Below is a small trained network, with its code and all its weights. Each question gives an input and a class and asks what happens when units are switched off, that is, made to give their printed mean instead of their output.

import numpy as np


def w(rows, s, z=0):
    codes = np.array(rows[::2]) - 128.0
    scale = np.full(codes.shape[1], s)
    scale[-1] = z or s
    return codes * scale


def f(y):
    return np.maximum(y, 0)


def log_softmax(a):
    a = a - a.max(-1, keepdims=True)
    return a - np.log(np.exp(a).sum(-1, keepdims=True))


def net(x, mask):
    res = np.array(x, float).reshape(1, 5) / 4 @ E
    y = f(res @ A[0][:, :-1].T + A[0][:, -1])
    res = res + np.where(mask, y, B[0][:, -1]) @ B[0][:, :-1]
    return log_softmax(res[-1] @ U[:, :-1].T + U[:, -1])


A, B = {}, {}
E = w([
[155,148,81,133,109,141,91,188,152],'x0',
[135,214,229,134,140,144,143,57,68],'x1',
[227,156,140,108,115,127,215,45,141],'x2',
[198,207,77,23,110,148,140,180,118],'x3',
[171,61,242,166,1,87,82,129,77],'x4',
],0.0088)
A[0] = w([
[96,53,124,194,31,183,103,156,60,210],'neuron 1',
[144,153,195,110,91,145,187,63,81,194],'neuron 2',
[98,124,108,134,243,92,190,92,131,180],'neuron 3',
[96,26,175,186,177,119,86,106,108,169],'neuron 4',
[226,126,173,83,2,178,142,126,120,253],'neuron 5',
[185,140,119,65,71,155,126,130,123,202],'neuron 6',
[102,146,60,118,129,83,137,136,160,127],'neuron 7',
[172,112,195,136,135,62,85,178,138,62],'neuron 8',
[65,114,53,160,176,113,97,168,144,201],'neuron 9',
[105,170,17,143,168,119,154,191,179,188],'neuron 10',
[117,67,140,121,60,32,110,142,132,129],'neuron 11',
[76,45,97,234,173,78,138,145,34,250],'neuron 12',
],0.0093,0.0032)
B[0] = w([
[129,90,206,161,185,70,55,147,102,214],'neuron 1',
[158,231,161,127,141,169,193,134,68,212],'neuron 2',
[22,62,137,170,147,209,201,77,121,215],'neuron 3',
[96,110,211,46,91,122,102,99,172,216],'neuron 4',
[157,186,110,146,194,45,136,203,67,225],'neuron 5',
[171,154,31,174,139,25,2,188,50,187],'neuron 6',
[131,70,111,150,71,140,85,125,156,182],'neuron 7',
[123,122,136,115,156,77,85,181,82,163],'neuron 8',
[17,117,95,173,70,157,160,99,210,229],'neuron 9',
[128,61,6,207,69,189,107,96,182,254],'neuron 10',
[131,111,163,124,67,81,22,162,161,190],'neuron 11',
[55,80,174,86,131,132,151,109,208,224],'neuron 12',
],0.0083,0.013)
U = w([
[58,59,179,112,134,110,99,146,158,1],'0',
[81,60,2,174,119,231,137,144,180,98],'1',
[70,194,186,134,199,192,206,41,105,125],'2',
[178,168,93,123,123,73,109,210,64,208],'3',
],0.0091,0.0033)

Each question gives the input, the list of numbers given to net, and the class t.
The units are the neurons (one row each of A and B). Each row of codes is followed by its name. A weight is (code - 128) times the scale printed after its matrix; where a second scale follows, it is the last column's (A, B and U).
mask holds one flag per neuron, in row order. A switched-off neuron (its flag False) gives its mean, the last column of its row in B, instead of its output. The means were averaged over made-up inputs and are rounded, as every weight is.
A unit's drop is (log p(t) with every unit on - log p(t) with that unit switched off) / (log p(t) with every unit on - log p(t) with every unit switched off).
The circuit of an input: a set's keep is (log p(t) with only the set's units on - log p(t) with every unit switched off) / (log p(t) with every unit on - log p(t) with every unit switched off). Starting from all 12 units, units are removed one at a time, each time the one whose removal leaves the highest keep (on an exact tie, the one counted first), for as long as the keep stays at least 0.8.
units of the circuit, in order: the units of the circuit, biggest drop first
k most important neurons: the k neurons with the biggest drops, biggest first
drop of u: that unit's drop, to one decimal
input [4,4,5,0,-3], class 2: units of the circuit, in order : (neuron 10)
input [2,-8,-1,2,4], class 0: 2 most important neurons : (neuron 2; neuron 1)
input [-1,5,-3,1,-4], class 2: 2 most important neurons : (neuron 10; neuron 6)
input [8,-1,7,-8,0], class 0: 2 most important neurons : (neuron 10; neuron 2)
input [-1,-2,7,-5,-4], class 2: units of the circuit, in order : (neuron 10; neuron 6)
input [-4,7,2,-3,5], class 2: 2 most important neurons : (neuron 2; neuron 6)
input [5,8,-5,-2,-2], class 2: 2 most important neurons : (neuron 10; neuron 11)
input [1,-2,7,-4,1], class 2: 2 most important neurons : (neuron 6; neuron 10)
input [-8,5,6,-7,7], class 2: drop of neuron 2 : 5.1
input [-2,4,4,-3,5], class 3: drop of neuron 3 : 0.2
input [-6,-2,6,-4,-6], class 2: drop of neuron 10 : 0.6
